Look-ups in named tables: a row name and a column name give one cell, copied from the table.

Gup =
	Dagutor	Sarolu
Dovudo	101	123
Vuzav	28	150
Tad	10	16
Muvav	127	96
Fab	110	91
Bobobuv	86	242
Lat	217	95
Dipa	103	135

What is the Sarolu of Bobobuv in Gup? 242
What is the Dagutor of Vuzav in Gup? 28
What is the Sarolu of Vuzav in Gup? 150
What is the Sarolu of Tad in Gup? 16
What is the Dagutor of Dovudo in Gup? 101
What is the Sarolu of Fab in Gup? 91
What is the Dagutor of Tad in Gup? 10
What is the Dagutor of Bobobuv in Gup? 86
What is the Sarolu of Dovudo in Gup? 123
What is the Dagutor of Muvav in Gup? 127
What is the Dagutor of Fab in Gup? 110
What is the Dagutor of Lat in Gup? 217
What is the Sarolu of Lat in Gup? 95
What is the Sarolu of Dipa in Gup? 135
Row with the largest Dagutor: Lat

Vef =
|  | Namep | Kebuz | Gikuna | Gusadub | Fizodil | Bod | Tadudor | Pivuba | Kedaba |
|---|---|---|---|---|---|---|---|---|---|
| Bom | 2204 | -1611 | -8512 | 4098 | -1883 | -6785 | -4278 | 7604 | -5153 |
| Totufot | -1611 | -8512 | 4098 | -6785 | -2648 | -4278 | 7604 | -5153 | -7536 |
| Fenur | -632 | -4144 | 2169 | 412 | -2164 | -1961 | -3999 | 2204 | -1611 |
| Nifo | -3999 | 2204 | -1611 | -8512 | -1460 | 4098 | -6785 | -4278 | 7604 |
| Mebepip | -4144 | 2169 | 412 | -1961 | -1464 | -3999 | 2204 | -1611 | -8512 |

Totufot, Bod -> -4278
Fenur, Namep -> -632
Fenur, Gikuna -> 2169
Mebepip, Tadudor -> 2204
Bom, Bod -> -6785
Mebepip, Kedaba -> -8512
Fenur, Fizodil -> -2164
Bom, Kedaba -> -5153
Nifo, Kebuz -> 2204
Row with the largest Namep: Bom

Table Somela
,Donop,Fosil,Vaketof
Nak,450,497,933
Fod,560,332,777
Reged,563,350,647
Noril,321,694,128
Rigigi,676,355,681
Tidimis,150,588,275
Sig,517,317,281
Ketuzi,782,781,612
Lafar,875,630,525
Fas,567,304,385
Boted,570,285,282

Ketuzi, Vaketof -> 612
Reged, Vaketof -> 647
Ketuzi, Fosil -> 781
Noril, Donop -> 321
Fod, Fosil -> 332
Nak, Donop -> 450

Table Mis
cols = Ter, Vam, Tebu, Lur, Gafe, Lonoda, Gudizog
Mipoten: [-11112, -2223, -14907, -11634, -4922, -8485, -17744]
Kogobif: [-48318, -24815, -56945, -46555, -29610, -42738, -44323]
Nenogi: [20285, -11147, -1262, -9074, -16885, -5847, 81078]
Sugami: [32565, -11304, 25145, 12586, -2598, 16177, 89531]
Rikozom: [-41006, -33748, -65939, -57851, -45302, -54047, 7083]
Modero: [20150, -19311, 19471, 7525, -4769, 11756, 69922]
Pog: [29481, 39411, 19533, 21879, 22375, 22618, -2644]
Gab: [39284, 64056, 51864, 54369, 56204, 55127, -56126]

What is the Gudizog of Rikozom in Mis?
7083
What is the Lonoda of Kogobif in Mis?
-42738
What is the Ter of Gab in Mis?
39284
What is the Lonoda of Nenogi in Mis?
-5847
What is the Gafe of Modero in Mis?
-4769
What is the Gudizog of Pog in Mis?
-2644
What is the Gafe of Gab in Mis?
56204

Table Dig
columns: Bufetu, Dase
Rilog: [-18964, 37500]
Bov: [95828, 91655]
Mezi: [-34333, 60960]
Robusu: [-61090, 15070]
Mul: [-53837, 57921]
Sed: [-56004, 42645]
Zofifo: [-50829, 25130]

Mul, Bufetu: -53837
Bov, Bufetu: 95828
Bov, Dase: 91655
Sed, Bufetu: -56004
Rilog, Dase: 37500
Robusu, Dase: 15070
Row with the largest Dase: Bov

Fareb
|  | Pes | Tibiniz | Natuzer | Mup |
|---|---|---|---|---|
| Zifeto | 0.395 | 0.264 | 0.502 | 0.286 |
| Tiper | 0.387 | 0.574 | 0.510 | 0.669 |
| Zek | 0.505 | 0.480 | 0.256 | 0.316 |
| Nolasak | 0.428 | 0.179 | 0.432 | 0.806 |
| Ruvu | 0.468 | 0.364 | 0.559 | 0.463 |
| Keb | 0.548 | 0.295 | 0.402 | 0.349 |

Mup of Keb is 0.349
Natuzer of Keb is 0.402
Tibiniz of Ruvu is 0.364
Tibiniz of Nolasak is 0.179
Mup of Tiper is 0.669
Mup of Ruvu is 0.463
Mup of Zifeto is 0.286
Tibiniz of Zifeto is 0.264
Pes of Keb is 0.548
Pes of Zek is 0.505
Tibiniz of Tiper is 0.574
Pes of Zifeto is 0.395

Sidit:
columns: Balivop, Puz
Vifon: [3103, 634]
Pizure: [1390, 7518]
Zerukap: [357, 2586]
Dosov: [9393, 2116]
Tute: [9816, 9133]

Tute, Balivop => 9816
Tute, Puz => 9133
Zerukap, Puz => 2586
Vifon, Balivop => 3103
Pizure, Puz => 7518
Dosov, Balivop => 9393
Dosov, Puz => 2116
Zerukap, Balivop => 357
Pizure, Balivop => 1390
Vifon, Puz => 634
Row with the largest Puz: Tute

Bimazez:
	Tovomuv	Nifuton
Kovos	5105	4292
Gimebe	6822	3542
Tor	2954	8369
Tikur	2277	4637

Nifuton of Tikur = 4637
Tovomuv of Gimebe = 6822
Tovomuv of Kovos = 5105
Nifuton of Kovos = 4292
Tovomuv of Tor = 2954
Tovomuv of Tikur = 2277
Nifuton of Tor = 8369
Nifuton of Gimebe = 3542
Row with the largest Tovomuv: Gimebe

Mif =
,Zul,Gez,Pon,Gipidot,Soposel
Mam,103,106,96,175,160
Lureso,135,137,150,104,93
Gab,137,148,158,121,114
Falor,123,137,54,214,212
Noleta,124,123,197,91,73
Mopiz,157,166,166,69,63
Mivapob,128,143,93,178,175
Povilo,138,164,112,196,201
Far,147,166,164,131,131
Lub,140,134,150,67,51
Vuz,130,140,164,125,116
Supomuf,139,141,162,91,80
Rodas,129,121,143,87,68

Far, Pon: 164
Mivapob, Gipidot: 178
Mam, Pon: 96
Lub, Pon: 150
Povilo, Pon: 112
Supomuf, Soposel: 80
Far, Soposel: 131
Falor, Zul: 123
Lureso, Soposel: 93
Lureso, Pon: 150
Falor, Gez: 137

Table Rukoz
	Dosadal	Pum	Sos	Zimebef	Bav	Kek
Pataf	96	102	54	105	118	177
Vonomo	103	84	49	118	115	165
Vir	155	97	70	81	180	183
Gosu	137	133	105	126	151	142
Mip	139	124	121	143	137	130
Rup	131	107	101	116	135	162
Tav	177	96	175	183	133	95
Nik	142	172	14	92	208	154
Zazine	186	91	159	202	137	78
Vipag	109	131	55	100	146	166
Rorege	147	110	137	144	133	135

Dosadal of Zazine = 186
Zimebef of Zazine = 202
Pum of Vonomo = 84
Dosadal of Vir = 155
Sos of Pataf = 54
Bav of Mip = 137
Row with the largest Dosadal: Zazine

Vutageg =
columns: Lanol, Pel, Dapubu
Bigu: [-8613, 62744, -10905]
Tezik: [-7377, 3871, 76830]
Sida: [-5176, 13266, -7873]
Velunis: [-826, -9575, -12532]
Totukiz: [-21744, -55157, -8472]

Sida, Lanol: -5176
Bigu, Pel: 62744
Totukiz, Lanol: -21744
Velunis, Lanol: -826
Tezik, Pel: 3871
Velunis, Pel: -9575
Velunis, Dapubu: -12532
Tezik, Dapubu: 76830
Sida, Pel: 13266
Totukiz, Dapubu: -8472
Bigu, Lanol: -8613
Totukiz, Pel: -55157

Table Beki
|  | Zon | Tafi | Goso | Mimegi | Zonok |
|---|---|---|---|---|---|
| Zirofat | 44.523 | 54.315 | 50.563 | 55.322 | 59.273 |
| Leb | 77.993 | 49.791 | 49.136 | 33.818 | 37.614 |
| Vagen | 31.406 | 52.392 | 52.628 | 72.218 | 65.435 |
| Vidala | 87.525 | 29.057 | 28.168 | 45.440 | 44.513 |
| Vedapo | 39.258 | 47.207 | 42.404 | 66.901 | 64.456 |
| Fim | 57.656 | 52.266 | 49.708 | 46.936 | 51.196 |
| Tupid | 39.053 | 54.858 | 49.466 | 58.911 | 60.847 |
| Kud | 71.725 | 22.217 | 13.088 | 58.824 | 63.733 |
| Tolusi | 74.834 | 45.506 | 50.406 | 45.132 | 39.904 |
| Bubavog | 60.604 | 48.779 | 43.371 | 46.152 | 51.109 |
| Diguzo | 26.764 | 74.218 | 67.282 | 49.196 | 58.237 |
| Ved | 39.870 | 52.632 | 49.551 | 61.806 | 61.680 |

Ved, Tafi => 52.632
Vidala, Zon => 87.525
Zirofat, Tafi => 54.315
Bubavog, Tafi => 48.779
Vedapo, Goso => 42.404
Kud, Mimegi => 58.824
Vagen, Tafi => 52.392
Ved, Goso => 49.551
Kud, Zon => 71.725
Vedapo, Mimegi => 66.901
Vidala, Mimegi => 45.440
Vidala, Zonok => 44.513
Leb, Zonok => 37.614
Tupid, Zonok => 60.847

